Below are the code and all the weights of a small trained network. Each question names an input and a class and asks about switching units off, where a switched-off unit gives its printed mean instead of its output.

import numpy as np


def w(rows, s, z=0):
    codes = np.array(rows[::2]) - 128.0
    scale = np.full(codes.shape[1], s)
    scale[-1] = z or s
    return codes * scale


def f(y):
    return y / 2 * (1 + np.tanh(0.7978845608 * (y + 0.044715 * y**3)))


def log_softmax(a):
    a = a - a.max(-1, keepdims=True)
    return a - np.log(np.exp(a).sum(-1, keepdims=True))


def net(x, mask):
    res = np.array(x, float).reshape(1, 8) / 4 @ E
    y = f(res @ A[0][:, :-1].T + A[0][:, -1])
    res = res + np.where(mask, y, B[0][:, -1]) @ B[0][:, :-1]
    return log_softmax(res[-1] @ U[:, :-1].T + U[:, -1])


A, B = {}, {}
E = w([
[123,107,234,126,136,143,155,202],'x0',
[90,126,109,125,72,190,97,98],'x1',
[147,167,136,50,46,77,66,145],'x2',
[51,190,77,174,89,204,165,148],'x3',
[158,254,181,167,129,79,141,218],'x4',
[111,89,147,117,109,233,71,192],'x5',
[146,186,97,171,241,95,72,131],'x6',
[211,160,131,151,92,242,124,191],'x7',
],0.0089)
A[0] = w([
[28,124,131,171,84,184,100,168,212],'N0',
[121,174,52,53,119,159,128,145,101],'N1',
[160,131,18,193,157,167,121,89,116],'N2',
[119,143,139,113,109,123,172,73,2],'N3',
[7,202,106,145,114,139,117,89,79],'N4',
[119,97,113,117,156,88,120,67,31],'N5',
[136,72,141,133,199,90,95,2,179],'N6',
[117,181,224,171,143,68,241,186,127],'N7',
[133,124,175,181,235,142,3,132,231],'N8',
[123,151,137,114,175,199,149,115,167],'N9',
],0.0088,0.0045)
B[0] = w([
[113,121,109,43,177,176,105,130,225],'N0',
[142,148,111,127,163,158,30,152,150],'N1',
[213,132,166,193,179,66,83,178,189],'N2',
[122,75,131,248,206,108,116,128,131],'N3',
[97,160,18,116,150,197,165,77,178],'N4',
[127,63,59,190,196,90,182,78,158],'N5',
[65,65,85,83,112,52,151,117,221],'N6',
[138,106,95,143,192,200,32,189,244],'N7',
[109,15,166,100,211,89,117,156,220],'N8',
[72,128,188,169,148,108,142,102,168],'N9',
],0.011)
U = w([
[69,96,103,116,90,222,181,27,74],'0',
[131,129,67,169,156,106,135,91,107],'1',
[159,74,158,132,131,123,82,183,225],'2',
[166,207,168,187,77,99,142,47,2],'3',
[171,194,108,73,49,99,119,111,92],'4',
[102,94,110,129,120,7,201,37,102],'5',
],0.012,0.0088)

Each question gives the input, the list of numbers given to net, and the class t.
The units are the neurons (one row each of A and B). Each row of codes is followed by its name. A weight is (code - 128) times the scale printed after its matrix; where a second scale follows, it is the last column's (A, B and U).
mask holds one flag per neuron, in row order. A switched-off neuron (its flag False) gives its mean, the last column of its row in B, instead of its output. The means were averaged over made-up inputs and are rounded, as every weight is.
A unit's drop is (log p(t) with every unit on - log p(t) with that unit switched off) / (log p(t) with every unit on - log p(t) with every unit switched off).
The circuit of an input: a set's keep is (log p(t) with only the set's units on - log p(t) with every unit switched off) / (log p(t) with every unit on - log p(t) with every unit switched off). Starting from all 10 units, units are removed one at a time, each time the one whose removal leaves the highest keep (on an exact tie, the one counted first), for as long as the keep stays at least 0.8.
circuit, biggest first: the units of the circuit, biggest drop first
unit that matters most: the unit with the biggest drop
k most important neurons: the k neurons with the biggest drops, biggest first
drop when u is switched off: that unit's drop, to one decimal
input [8,0,-6,2,-5,-1,-4,8], class 0: 2 most important neurons -> N2; N8
input [2,-8,-4,7,3,-7,-1,-7], class 1: unit that matters most -> N7
input [8,-2,-1,5,-2,6,-5,0], class 0: circuit, biggest first -> N2; N8
input [0,7,6,2,3,-1,3,8], class 4: circuit, biggest first -> N7; N8
input [-6,-3,6,8,-2,-6,-6,-5], class 1: 2 most important neurons -> N3; N1
input [-6,7,-1,1,-4,3,-3,6], class 2: 2 most important neurons -> N2; N1
input [-8,0,8,7,5,3,2,4], class 4: 2 most important neurons -> N8; N7
input [-7,-2,-8,2,-1,-7,5,3], class 5: 2 most important neurons -> N6; N7
input [-2,-1,8,-4,3,3,7,-4], class 5: 4 most important neurons -> N7; N2; N0; N6
input [3,1,-3,-6,-7,-8,-1,7], class 5: drop when N6 is switched off -> 0.0
input [-6,-6,-4,-6,-8,-1,7,7], class 5: drop when N9 is switched off -> 0.0
input [6,2,-8,-7,-5,3,-5,8], class 0: drop when N1 is switched off -> 0.1
